Each row of numbers belongs to one of the nodes below and depends on some of the facts about them. Some rows are named. Which node is each other row?

Some facts about the nodes:
Ψ: belongs to class; Θ: points at
[basti,bistidros,bopel,bube,bulas,detrek,devek,doklu,drage,dribruplom,drumok,dusku,flizatur,futi,gadretrom,gipopli,grepak,grirer,guflam,kibos,kipus,klakla,kleluk,kubrodruk,kuza,ligisor,lipi,lopi,loze,moplal,mutar,nubu,pafir,peno,plaklen,plavam,plostir,pluvapa,sabril,skabar,skadu,skibun,skimor,staflam,stibar,stogriflur,tadi,tagas,tatu,teklofim,teplis,terel,vavi,vodul,zati,zetren,zino] Ψ a
[bavak,brodrizok,dredeflor,dreskom,dretre,dusal,fetres,flevegom,flofla,florafik,fuga,gosadu,gratul,greskini,ketus,klibutra,kogral,lino,luvim,maplir,maplom,miflu,nastezas,plavom,pletovem,radi,siton,skedris,stuvem,sugo,tipumos,tristos,truskiro,tutul,vobam,zodrir] Ψ b
bistidros Θ grepak,greskini,brodrizok,teplis,dretre,nastezas
bube Θ doklu,kleluk,skabar,bopel
drumok Θ siton,gratul,dribruplom
dusal Θ ligisor,devek,tutul,lino,bavak,drage,terel
dusku Θ klakla,pafir,tutul,pluvapa,skimor,stuvem
flevegom Θ ketus
flizatur Θ dredeflor,kubrodruk
flofla Θ tipumos,gratul,dribruplom,terel
gadretrom Θ grirer,peno,ketus
gosadu Θ lopi,ligisor,bavak,plostir
klibutra Θ devek,plavam,gratul,dribruplom,bulas
kogral Θ kibos,plavom
loze Θ staflam,ketus,plavom,miflu,terel
luvim Θ sabril,greskini,grirer,skimor,bopel
moplal Θ plaklen,drage
mutar Θ pluvapa,plavom,miflu
pletovem Θ doklu,tipumos,brodrizok,gipopli,bopel,stuvem
radi Θ doklu,kipus,maplom,detrek
skadu Θ fuga,skedris,florafik,nubu,terel
skibun Θ siton,fuga,nubu,vodul,guflam,tagas
stogriflur Θ staflam,stibar,dreskom,tutul,tagas,truskiro
sugo Θ fetres,dredeflor,maplir,pluvapa,peno,bulas
tadi Θ pafir,kibos
tatu Θ lipi,kubrodruk,miflu
tristos Θ sabril,fetres
vavi Θ lopi
vobam Θ fuga,brodrizok,basti
zati Θ lino
zetren Θ detrek
zino Θ greskini,tipumos,kuza,plavam
zodrir Θ dribruplom

Some rows with their names:
-4.54, 0.90, -1.20, -1.24, 0.37, -0.44, -2.64, -2.26, -2.97, -2.29, 5.20, -3.15, -1.60, -0.36, -1.05, -1.20, -1.60, -0.53, 1.58 -> maplom
-3.56, 0.25, -0.05, -1.46, -0.74, 1.88, -0.91, 0.43, -1.24, -2.47, 2.69, -3.56, -4.23, -2.57, 0.58, -3.10, -2.41, 1.56, -0.15 -> kipus
-2.81, -2.09, -0.11, -1.82, 0.59, -1.73, -2.01, 1.42, -2.15, -0.25, 3.00, -4.24, -4.53, -2.38, -0.69, 0.02, -4.39, 0.12, 1.12 -> zino
-2.29, 0.07, -2.04, -2.44, -0.45, -2.05, -2.10, -0.15, -2.69, -1.84, 4.54, -4.40, -3.54, -3.80, -0.51, -0.26, -2.55, 3.61, 1.19 -> sabril
-1.48, -3.21, -1.70, -4.21, 1.93, -1.78, -2.35, 0.95, -2.63, -2.31, 3.89, -4.47, -3.55, -0.67, -1.07, 1.07, -3.40, 1.78, 1.77 -> zati
-1.02, 0.80, 0.36, -0.24, -1.77, 0.52, -1.31, -0.93, -0.99, -2.00, 5.87, -3.09, -3.85, 0.53, -1.18, -3.25, -2.89, -0.35, 0.27 -> miflu
0.62, -0.70, -1.55, -2.70, 0.21, -0.68, -1.20, -0.83, -1.00, -1.75, 3.13, -3.82, -6.30, -0.75, 0.80, -0.89, -2.37, 4.36, -0.11 -> vodul
0.01, -1.04, 0.73, -2.87, -0.78, 1.02, -1.51, 2.30, -0.97, 0.30, 4.95, -4.41, -6.16, -2.89, -1.05, -1.97, -3.73, 0.24, 0.39 -> mutar
-1.84, -0.11, -0.21, -2.23, -0.36, -0.10, -1.25, -0.32, -1.76, -2.93, 3.44, -3.56, -6.12, -2.36, -0.60, 0.28, -3.03, 2.03, 0.55 -> lipi
0.59, 0.07, 0.62, -2.51, -1.43, 0.24, -0.61, -0.56, -0.36, -3.87, 2.28, -2.88, -5.62, -1.06, -0.03, 0.18, -2.98, 1.85, -1.14 -> kubrodruk
2.21, -2.04, 0.51, -3.87, -0.86, -0.20, -1.53, 0.79, -2.18, -1.69, 2.26, -3.64, -4.82, -0.97, -0.51, 1.33, -3.37, 1.08, -1.60 -> flizatur
-2.23, -0.60, 0.15, -1.27, -2.45, 1.06, -0.57, 0.61, -1.53, -2.60, 2.69, -3.27, -3.70, -2.77, 0.66, -3.40, -2.51, 2.03, -0.77 -> bulas
-2.89, -0.01, -1.67, -1.92, 0.34, -0.40, -1.20, -0.25, -1.73, -1.59, 4.09, -3.35, -5.45, -2.32, 0.41, -0.07, -1.80, 2.10, 0.94 -> nubu
-1.54, -0.82, -0.79, -0.31, -1.30, -0.07, -1.68, -1.25, -1.43, -3.02, 4.86, -3.29, -2.68, 1.38, 0.44, -4.17, -1.33, 1.09, -0.65 -> tutul
-2.43, -0.12, 1.25, 0.64, -1.80, -0.47, -1.40, -1.86, -0.78, -1.58, 4.06, -3.04, -2.56, 0.96, 0.11, -4.28, -2.53, 0.41, -0.42 -> tipumos
-0.38, -2.01, -1.06, -0.45, -1.80, -2.71, -2.81, -0.19, -3.34, 0.61, 4.43, -4.54, -2.09, 0.30, -0.84, -3.37, -3.88, 1.35, -1.55 -> luvim
-2.75, -0.14, -0.35, -3.53, 2.62, 0.09, -2.90, -1.91, -2.76, 0.99, 3.94, -4.46, -0.85, 1.20, -1.92, -1.08, -3.17, 1.67, 0.16 -> radi
-3.91, 0.76, -1.90, -1.73, 0.85, -1.99, -1.96, -2.63, -3.57, -1.00, 6.07, -2.23, -3.05, -0.61, -0.08, 0.92, 0.02, -1.37, 1.61 -> fuga
-2.49, -3.38, 2.15, -2.47, -0.78, 1.59, -1.45, 0.33, -3.22, 0.92, 2.75, -3.21, -3.46, -4.08, 0.17, -1.57, -1.91, 2.09, 1.28 -> drumok
-1.65, 0.85, -0.90, -2.15, 0.87, 0.32, -2.75, 0.21, -0.04, -3.03, 3.83, -3.69, -3.65, -3.76, 2.25, -0.84, -2.08, 0.76, 0.96 -> kibos
-0.05, -2.56, -1.06, -3.57, 0.93, -1.02, -1.74, 1.15, -2.29, -1.92, 3.11, -3.99, -4.05, -0.07, 0.31, -0.84, -3.21, 2.77, 0.40 -> moplal
-1.68, -1.19, -0.53, -0.93, -0.12, -0.94, -1.53, -0.06, -2.21, 1.42, 4.13, -2.74, -3.46, 0.54, 0.89, -1.57, -1.59, -1.74, -1.03 -> vobam
-2.28, -0.34, -1.41, -2.63, 0.57, -0.25, -1.09, 0.03, -1.20, -3.89, 3.39, -3.78, -4.82, -0.87, -0.01, -0.68, -2.87, 2.96, 0.72 -> drage
-2.11, -0.50, -1.05, -1.31, -0.04, -1.74, -1.48, -1.35, -1.62, -3.44, 4.89, -3.48, -0.97, 2.63, -0.31, -2.46, -1.83, 1.44, 0.76 -> lino
-2.64, -0.39, -0.13, -1.27, -1.03, -0.15, -1.03, 0.11, -1.16, -2.57, 2.87, -3.43, -3.84, -3.00, 0.29, -1.71, -2.93, 1.95, 0.95 -> plavam
-1.95, -0.64, -0.62, -1.49, -1.00, 0.63, -0.95, 0.25, -1.37, -2.03, 3.34, -3.37, -5.39, -2.74, 0.80, -2.01, -2.01, 2.31, -0.24 -> guflam
-0.77, 0.11, -0.76, -0.79, -0.46, -0.45, -1.86, -1.96, -2.19, -2.17, 4.93, -3.37, -2.79, 0.92, 0.47, -2.99, -1.75, 1.93, -0.46 -> dreskom
-3.01, 0.95, -0.35, -0.03, -1.09, -0.77, -1.50, -1.51, -2.04, -2.06, 4.69, -2.68, -2.32, -0.07, 0.26, -3.00, -1.86, -0.80, 1.11 -> dretre
-0.38, 0.35, -0.53, -0.37, -0.51, -3.29, -1.85, -2.12, -1.31, -0.99, 3.98, -3.60, -2.57, 1.05, -0.23, -2.72, -2.86, 1.90, 0.11 -> greskini
0.39, -0.25, -0.11, -2.64, 1.33, -0.53, -3.59, -0.51, -1.39, 0.98, 6.47, -4.51, -2.04, -0.25, 0.07, -1.48, -1.97, -1.53, 1.82 -> kogral
-4.38, -2.60, -0.46, -0.95, -0.29, 1.51, -2.65, 1.53, -3.11, -0.86, 2.92, -3.91, -4.91, -2.85, -1.42, -1.71, -4.24, 0.87, -1.57 -> bube
0.19, -0.28, 0.31, -0.93, -1.14, -0.56, -1.29, -2.29, -1.56, -0.75, 4.01, -3.26, -2.80, 0.55, 0.90, -3.77, -1.66, 2.41, -0.66 -> siton

Name these rows:
Some rows may be nodes named above.
0.14, -0.60, -0.72, -1.84, -1.01, 0.12, -1.32, 0.20, -1.32, -2.07, 3.92, -4.06, -4.88, -2.42, 0.34, -2.07, -2.94, 4.28, -0.71	pluvapa
-1.91, -0.83, -0.87, -1.25, 0.08, -1.58, -1.73, -1.18, -1.52, -3.62, 4.79, -3.41, -1.12, 2.46, -0.25, -3.13, -2.03, 1.26, 1.16	lino
-0.47, -1.24, -0.18, -3.77, -0.49, 0.06, -2.06, 0.86, -2.46, -2.05, 4.08, -3.53, -5.95, -1.99, -2.57, 2.62, -3.44, -1.07, 0.88	tatu
-2.00, 0.18, -1.45, -5.61, 3.13, 0.35, -2.32, -0.03, -2.46, 0.81, 2.86, -4.92, -3.20, -1.02, -1.44, 0.45, -3.57, 3.35, 1.59	zetren
-1.82, -0.90, -1.20, -1.43, 0.06, -1.12, -1.66, -1.24, -1.73, -3.62, 4.93, -3.56, -0.84, 2.34, -0.17, -2.81, -1.91, 1.26, 0.92	lino
-4.30, 0.74, -2.20, -1.54, 0.32, -2.02, -2.33, -2.52, -3.85, -0.68, 6.30, -2.63, -3.06, -0.36, -0.08, 1.14, -0.25, -1.25, 2.54	fuga
-0.48, 0.74, -1.05, -0.54, -3.20, -0.55, -1.32, -0.89, -2.53, -0.71, 4.95, -3.68, -0.97, -0.23, -0.48, -4.72, -1.89, 1.73, -1.39	fetres
-0.76, -1.55, 0.24, -4.33, -0.11, -0.21, -1.83, 0.67, -2.57, -2.17, 4.31, -3.38, -6.43, -1.87, -2.20, 2.00, -3.71, -0.44, 0.83	tatu
0.23, 0.04, -0.40, -1.27, -2.02, -0.25, -1.96, -1.83, -2.31, -2.77, 4.24, -2.93, -2.00, 0.81, -0.16, -1.19, -1.83, -0.46, -0.48	dredeflor
0.01, -2.77, -1.04, -3.82, 0.79, -1.00, -1.70, 1.15, -1.97, -1.57, 2.87, -4.04, -4.29, -0.09, 0.01, -1.04, -3.49, 2.46, 0.42	moplal
-2.25, -2.28, -1.26, -2.54, 0.33, -0.11, -0.63, 1.26, -2.93, 0.95, 3.81, -3.09, -6.27, -1.61, 0.20, -0.54, -1.57, 1.20, 0.50	skadu
-1.43, -0.35, -1.37, -5.63, 3.19, 0.26, -2.24, -0.27, -2.44, 0.78, 2.62, -4.73, -2.88, -1.37, -1.58, 0.82, -3.36, 3.07, 1.32	zetren
0.37, -0.46, -0.31, -1.97, -1.27, 0.32, -1.61, 0.28, -1.00, -2.64, 3.79, -4.21, -4.83, -2.33, -0.04, -1.67, -2.67, 3.54, -0.80	pluvapa
-3.64, -2.40, -0.32, -1.40, -0.45, -0.28, -1.60, 1.23, -3.96, -1.90, 5.41, -3.81, -0.97, 2.04, -0.56, -3.32, -2.08, -0.69, 1.90	dusal
0.71, -0.38, 0.49, -2.93, -1.08, 0.65, -0.95, -0.52, -0.46, -3.44, 2.19, -3.26, -5.91, -1.06, -0.39, 0.35, -3.20, 1.84, -1.52	kubrodruk
-2.62, -2.56, 1.54, -0.84, 0.10, -0.60, -2.15, -1.42, -3.27, 1.10, 5.51, -3.11, -1.66, -0.74, -1.21, -1.91, -1.90, 0.22, 2.06	flofla
-0.38, -0.70, -1.16, -1.95, -0.13, 0.60, -2.17, -0.32, -0.09, -3.38, 2.96, -3.96, -3.72, -2.43, 2.17, -1.41, -2.23, 2.03, -0.50	pafir
2.06, -2.12, 0.33, -3.87, -1.06, 0.09, -1.36, 0.69, -2.05, -1.72, 2.19, -3.25, -4.65, -0.76, -0.49, 1.00, -3.74, 1.21, -1.02	flizatur
0.23, -1.78, -0.67, -3.11, 0.73, 1.16, -3.30, 1.56, -0.56, -0.90, 3.31, -4.07, -3.17, -2.91, 1.96, -1.32, -1.98, -0.03, 0.43	tadi
-2.97, -3.33, 1.95, -2.04, -0.27, 1.23, -1.53, 0.60, -2.97, 0.93, 3.07, -3.21, -2.92, -4.19, -0.04, -1.34, -1.68, 1.51, 1.27	drumok
1.94, -1.33, -1.36, -3.26, -1.90, -1.54, -2.47, -1.26, -4.49, 0.26, 4.95, -4.24, -0.48, 0.17, -1.46, -1.25, -2.09, 1.01, -0.28	sugo
0.21, -2.08, -1.05, -0.68, -1.29, -2.42, -2.81, -0.51, -2.89, 0.84, 4.61, -4.07, -1.81, 0.62, -1.02, -3.80, -3.80, 1.41, -1.61	luvim
-2.42, 1.56, -0.77, -3.84, 2.00, 0.88, -1.62, -0.88, -0.98, -1.10, 2.22, -4.53, -3.42, -1.72, -0.61, -1.63, -3.10, 3.95, 0.30	detrek
0.74, -2.30, -1.39, -3.15, -0.44, -1.02, -2.65, -2.63, -3.64, 0.67, 4.46, -3.12, -4.47, 1.03, -0.33, -4.59, -3.55, -0.37, 0.48	flevegom
-0.84, -1.14, -1.17, -2.28, 0.59, -2.14, -2.29, 0.74, -1.32, -0.41, 2.59, -4.27, -5.47, -1.65, 0.20, 1.09, -4.05, 0.70, 0.98	bistidros
0.34, -1.75, -0.04, -2.92, 0.92, 1.16, -3.47, 1.37, -0.35, -1.04, 3.23, -4.06, -3.61, -2.65, 2.29, -1.69, -2.44, 0.07, -0.02	tadi
-2.09, -0.35, -1.04, -5.23, 3.31, 0.27, -2.38, -0.26, -2.56, 0.77, 2.54, -4.54, -3.19, -1.40, -1.53, 0.26, -3.83, 3.21, 1.31	zetren
-0.81, 0.38, -0.70, -0.01, 0.56, -2.27, -1.86, -2.32, -0.88, -0.94, 4.13, -3.21, -3.60, 1.57, 0.44, -1.50, -2.46, 1.18, -0.46	brodrizok
0.90, -2.20, -0.32, -3.64, 0.27, 0.42, -1.81, 0.58, -1.20, 0.33, 4.67, -4.41, -8.62, -1.26, -1.44, -2.53, -4.33, 1.04, 0.94	loze
-3.28, -0.42, -0.56, -1.66, -0.25, 0.15, -1.07, 0.43, -1.83, -2.27, 4.39, -3.59, -5.96, -2.24, -0.18, -1.57, -2.61, 2.27, 1.43	terel
-0.67, -0.72, 0.35, -3.11, -0.99, 0.50, -2.92, 2.39, -5.06, -0.46, 2.72, -3.88, -6.11, -1.43, 1.54, -0.96, -3.31, 2.85, 1.19	vavi
-4.06, -0.35, -0.59, -0.99, 0.17, 1.63, -1.71, -0.65, -0.78, -2.34, 2.43, -3.54, -5.42, -2.11, -1.01, -1.92, -2.77, 2.93, -1.50	doklu
-3.07, -1.85, -0.53, 0.32, 0.55, -0.97, -3.47, -1.14, -2.64, 0.08, 4.45, -3.21, -2.41, 0.65, -1.56, -1.01, -3.39, -0.59, -0.82	pletovem
-2.44, -1.47, 1.74, -1.80, -0.63, 0.44, -1.25, -1.18, -1.84, -1.72, 3.60, -3.50, -3.60, -3.57, -0.15, -0.48, -1.71, 4.08, 2.10	dribruplom
1.90, -1.40, -0.77, -3.38, -1.72, -1.91, -2.50, -0.85, -3.90, 0.11, 5.26, -4.15, -0.51, 0.21, -0.89, -0.91, -2.25, 1.39, -0.56	sugo
-3.22, -3.09, -1.07, -2.43, -0.28, 1.49, -1.99, 1.74, -3.40, -1.32, 4.29, -3.65, -4.57, -2.55, -0.34, -1.90, -1.93, 0.11, -0.05	stogriflur

